Here is a tiny trained network, its code and every weight. The questions are about switching its units off for an input and a target symbol, where a switched-off unit gives its printed mean instead of its output.

import numpy as np


def w(rows, s, z=0):
    codes = np.array(rows[::2]) - 128.0
    scale = np.full(codes.shape[1], s)
    scale[-1] = z or s
    return codes * scale


def norm(h):
    return h / np.sqrt((h * h).mean(-1, keepdims=True) + 1e-5)


def f(y):
    return y / 2 * (1 + np.tanh(0.7978845608 * (y + 0.044715 * y**3)))


def softmax(a):
    e = np.exp(a - a.max(-1, keepdims=True))
    return e / e.sum(-1, keepdims=True)


def log_softmax(a):
    a = a - a.max(-1, keepdims=True)
    return a - np.log(np.exp(a).sum(-1, keepdims=True))


def net(x, mask):
    ids = ['ΞΩαγζπτ'.index(c) for c in x.split()]
    T = len(ids)
    res = E[ids] + P[:T]
    u = 0
    for l in range(3):
        q, k, v = (norm(res) @ M[l].T for M in (Q, K, V))
        z = softmax(np.where(np.tri(T) > 0, q @ k.T / 2**0.5, -1e9)) @ v
        res = res + np.where(mask[u], z, O[l][:, -1]) @ O[l][:, :-1]
        u += 1
        y = f(norm(res) @ A[l][:, :-1].T + A[l][:, -1])
        res = res + np.where(mask[u : u + 12], y, B[l][:, -1]) @ B[l][:, :-1]
        u += 12
    return log_softmax(norm(res)[-1] @ U[:, :-1].T + U[:, -1])


Q, K, V, O, A, B = {}, {}, {}, {}, {}, {}
E = w([
[235,213,129,89,153,83,130],'Ξ',
[102,146,136,204,39,137,78],'Ω',
[133,212,213,75,186,130,161],'α',
[124,77,25,4,43,82,84],'γ',
[140,164,102,119,139,208,165],'ζ',
[96,194,135,134,36,102,193],'π',
[181,103,138,138,71,38,196],'τ',
],0.02)
P = w([
[147,154,105,161,145,144,196],'0',
[2,133,123,120,225,49,169],'1',
[87,95,138,132,157,94,113],'2',
[205,153,194,154,52,242,224],'3',
[176,85,158,115,121,158,105],'4',
[80,110,43,120,202,120,61],'5',
[133,73,113,112,149,158,69],'6',
[223,144,118,191,72,234,156],'7',
[162,111,105,149,116,171,84],'8',
],0.0081)
Q[0] = w([
[166,151,2,94,55,150,104],'L0H0',
[86,159,131,182,188,59,151],'L0H0',
],0.0066)
K[0] = w([
[123,39,107,2,85,163,85],'L0H0',
[174,172,58,162,110,154,188],'L0H0',
],0.0067)
V[0] = w([
[112,8,163,122,154,128,113],'L0H0',
[101,109,65,2,81,122,75],'L0H0',
],0.0075)
O[0] = w([
[142,67,114,130,147,123,179,1],'L0H0',
[148,4,170,89,72,89,73,141],'L0H0',
],0.014,0.0055)
A[0] = w([
[193,13,89,152,211,97,126,52],'L0N0',
[184,135,207,136,114,52,170,190],'L0N1',
[225,104,39,123,89,138,156,4],'L0N2',
[129,170,88,99,44,130,92,44],'L0N3',
[191,145,135,117,177,151,90,120],'L0N4',
[81,184,79,134,172,231,59,33],'L0N5',
[176,143,85,117,217,163,198,172],'L0N6',
[129,98,17,185,99,149,146,14],'L0N7',
[52,156,81,89,168,148,175,165],'L0N8',
[33,65,145,104,148,85,84,191],'L0N9',
[90,239,68,183,180,59,62,109],'L0N10',
[187,128,1,102,104,111,150,137],'L0N11',
],0.0075,0.0023)
B[0] = w([
[138,253,170,152,36,149,195,135],'L0N0',
[81,174,72,231,111,178,13,203],'L0N1',
[118,191,210,90,163,101,77,139],'L0N2',
[80,83,181,148,154,148,148,183],'L0N3',
[68,73,172,164,109,157,140,151],'L0N4',
[126,158,164,109,128,18,125,195],'L0N5',
[97,162,141,131,19,87,87,177],'L0N6',
[71,181,171,108,198,154,183,121],'L0N7',
[143,101,110,164,91,58,48,175],'L0N8',
[222,183,70,102,95,131,141,140],'L0N9',
[82,27,103,51,167,132,178,254],'L0N10',
[111,90,152,94,104,108,107,154],'L0N11',
],0.0062,0.0059)
Q[1] = w([
[111,92,11,123,178,104,160],'L1H0',
[2,116,37,60,168,64,71],'L1H0',
],0.0099)
K[1] = w([
[64,239,166,160,174,149,254],'L1H0',
[253,171,205,230,94,216,119],'L1H0',
],0.0082)
V[1] = w([
[30,92,236,237,181,170,91],'L1H0',
[253,25,227,207,138,26,148],'L1H0',
],0.0042)
O[1] = w([
[95,111,115,160,214,169,190,68],'L1H0',
[160,162,251,154,183,51,197,3],'L1H0',
],0.011,0.0042)
A[1] = w([
[99,102,108,192,106,128,74,108],'L1N0',
[163,89,148,165,67,116,149,36],'L1N1',
[142,182,149,136,52,174,124,137],'L1N2',
[156,106,78,188,127,99,118,23],'L1N3',
[55,143,154,146,102,168,217,187],'L1N4',
[103,146,160,153,113,79,115,186],'L1N5',
[190,76,94,211,87,193,125,92],'L1N6',
[116,104,149,126,94,254,108,163],'L1N7',
[56,112,104,121,68,124,152,176],'L1N8',
[175,202,80,105,87,157,117,252],'L1N9',
[84,181,153,116,167,173,131,107],'L1N10',
[113,12,195,195,161,100,110,123],'L1N11',
],0.0096,0.0028)
B[1] = w([
[131,167,162,76,169,130,146,162],'L1N0',
[109,134,114,140,124,129,103,143],'L1N1',
[97,113,174,133,107,112,100,222],'L1N2',
[80,137,101,96,112,169,98,124],'L1N3',
[151,87,121,170,126,116,110,175],'L1N4',
[144,130,153,156,180,82,92,163],'L1N5',
[157,143,150,126,134,161,124,148],'L1N6',
[157,134,163,133,125,122,135,178],'L1N7',
[134,105,120,105,145,97,94,207],'L1N8',
[137,92,166,162,170,147,125,254],'L1N9',
[171,77,109,112,112,136,142,164],'L1N10',
[176,173,11,143,68,122,53,135],'L1N11',
],0.012,0.0098)
Q[2] = w([
[222,170,177,186,17,203,194],'L2H0',
[72,180,2,134,64,123,248],'L2H0',
],0.0091)
K[2] = w([
[103,79,57,2,183,5,171],'L2H0',
[116,215,85,192,135,147,152],'L2H0',
],0.0085)
V[2] = w([
[144,254,155,88,231,184,165],'L2H0',
[243,207,37,30,139,126,165],'L2H0',
],0.0076)
O[2] = w([
[114,40,246,251,118,128,45,20],'L2H0',
[146,98,41,41,246,43,47,3],'L2H0',
],0.012,0.0072)
A[2] = w([
[188,195,167,238,138,47,141,54],'L2N0',
[121,90,175,117,113,69,42,1],'L2N1',
[75,82,71,64,84,175,22,96],'L2N2',
[191,148,155,103,198,127,186,243],'L2N3',
[115,162,168,141,58,130,123,155],'L2N4',
[92,120,130,250,157,182,161,62],'L2N5',
[74,138,109,116,99,92,123,80],'L2N6',
[198,159,70,69,102,106,83,44],'L2N7',
[78,148,138,148,91,58,79,73],'L2N8',
[67,132,157,144,58,103,119,103],'L2N9',
[100,70,115,202,177,137,107,46],'L2N10',
[111,30,200,106,94,161,173,169],'L2N11',
],0.012,0.0037)
B[2] = w([
[127,93,95,185,122,71,202,170],'L2N0',
[167,109,150,8,101,145,181,163],'L2N1',
[165,208,21,201,129,128,117,187],'L2N2',
[61,85,129,167,100,132,124,153],'L2N3',
[144,135,143,138,146,100,156,255],'L2N4',
[126,58,78,117,112,198,110,196],'L2N5',
[220,96,175,125,146,160,123,144],'L2N6',
[95,75,126,167,187,179,128,191],'L2N7',
[193,133,146,112,137,158,155,164],'L2N8',
[155,128,156,107,186,161,99,213],'L2N9',
[78,100,144,135,175,72,87,142],'L2N10',
[129,139,68,124,150,54,69,200],'L2N11',
],0.013,0.0099)
U = w([
[169,156,207,83,145,114,121,92],'Ξ',
[98,70,116,134,146,246,177,3],'Ω',
[90,96,157,159,211,159,83,221],'α',
[86,141,112,101,74,87,102,153],'γ',
[115,239,131,207,156,146,58,83],'ζ',
[55,216,158,109,73,141,149,223],'π',
[130,125,122,201,158,100,204,101],'τ',
],0.012,0.0035)

Each question gives the input, a string of symbols that net reads in full, and the target symbol t.
The units are the heads (2 rows each of Q, K, V and O) and the neurons (one row each of A and B). Each row of codes is followed by its name. A weight is (code - 128) times the scale printed after its matrix; where a second scale follows, it is the last column's (O, A, B and U).
mask holds one flag per unit, layer by layer, with each layer's heads first. A switched-off unit (its flag False) gives its mean, the last column of its rows in O or B, instead of its output. The means were averaged over made-up inputs and are rounded, as every weight is.
A unit's drop is (log p(t) with every unit on - log p(t) with that unit switched off) / (log p(t) with every unit on - log p(t) with every unit switched off).
The circuit of an input: a set's keep is (log p(t) with only the set's units on - log p(t) with every unit switched off) / (log p(t) with every unit on - log p(t) with every unit switched off). Starting from the 12 units with the biggest drops (on a tie, the unit counted first), units are removed one at a time, each time the one whose removal leaves the highest keep (on an exact tie, the one counted first), for as long as the keep stays at least 0.8.
circuit, biggest first: the units of the circuit, biggest drop first
top k neurons: the k neurons with the biggest drops, biggest first
k most important neurons of layer l: the k neurons of layer l with the biggest drops, biggest first
input π ζ Ω, target π: circuit, biggest first -> (L2H0; L1N0)
input Ω π Ξ, target Ω: top 2 neurons -> (L0N10; L1N4)
input Ξ ζ ζ, target Ξ: circuit, biggest first -> (L0N5; L1H0)
input τ ζ ζ α α ζ, target α: top 2 neurons -> (L2N5; L1N9)
input π τ γ π ζ γ Ξ τ, target γ: circuit, biggest first -> (L0H0; L1N11)
input π Ω π ζ α α Ξ τ, target α: circuit, biggest first -> (L2H0; L0H0)
input τ π α τ, target π: circuit, biggest first -> (L1N8; L2H0)
input α π α Ξ, target π: circuit, biggest first -> (L1N8; L1N4; L2H0)
input α π α Ω π α, target Ω: circuit, biggest first -> (L1H0; L2H0; L1N10)
input π ζ ζ Ξ, target ζ: top 2 neurons -> (L1N2; L0N10)
input ζ α π, target ζ: top 3 neurons -> (L2N2; L0N6; L0N10)
input π τ ζ π, target τ: top 3 neurons -> (L1N4; L2N0; L0N10)
input π α π α, target α: circuit, biggest first -> (L1N10; L2H0; L1N2)
input π γ π α π Ω Ξ, target α: circuit, biggest first -> (L2N7)
input Ω Ω Ξ ζ Ω π, target ζ: circuit, biggest first -> (L1N8; L2N2)
input ζ τ τ τ Ω Ξ, target τ: circuit, biggest first -> (L1H0; L2N0)
input α π π Ω τ α ζ α, target α: top 3 neurons -> (L0N10; L1N10; L1N9)
input ζ τ α, target ζ: 4 most important neurons of layer 1 -> (L1N9; L1N2; L1N10; L1N7)
input π Ω Ξ Ξ, target Ω: top neuron -> (L1N9)
input π Ω ζ Ω, target Ω: top neuron -> (L2N5)
input Ω Ξ Ω, target Ω: circuit, biggest first -> (L1H0; L2N5)
input π π α α Ξ Ω ζ, target Ξ: top 2 neurons -> (L0N5; L0N6)
input Ξ π Ω, target Ξ: 2 most important neurons of layer 0 -> (L0N10; L0N5)
input α ζ Ξ Ω τ π, target Ω: top 2 neurons -> (L1N2; L2N5)
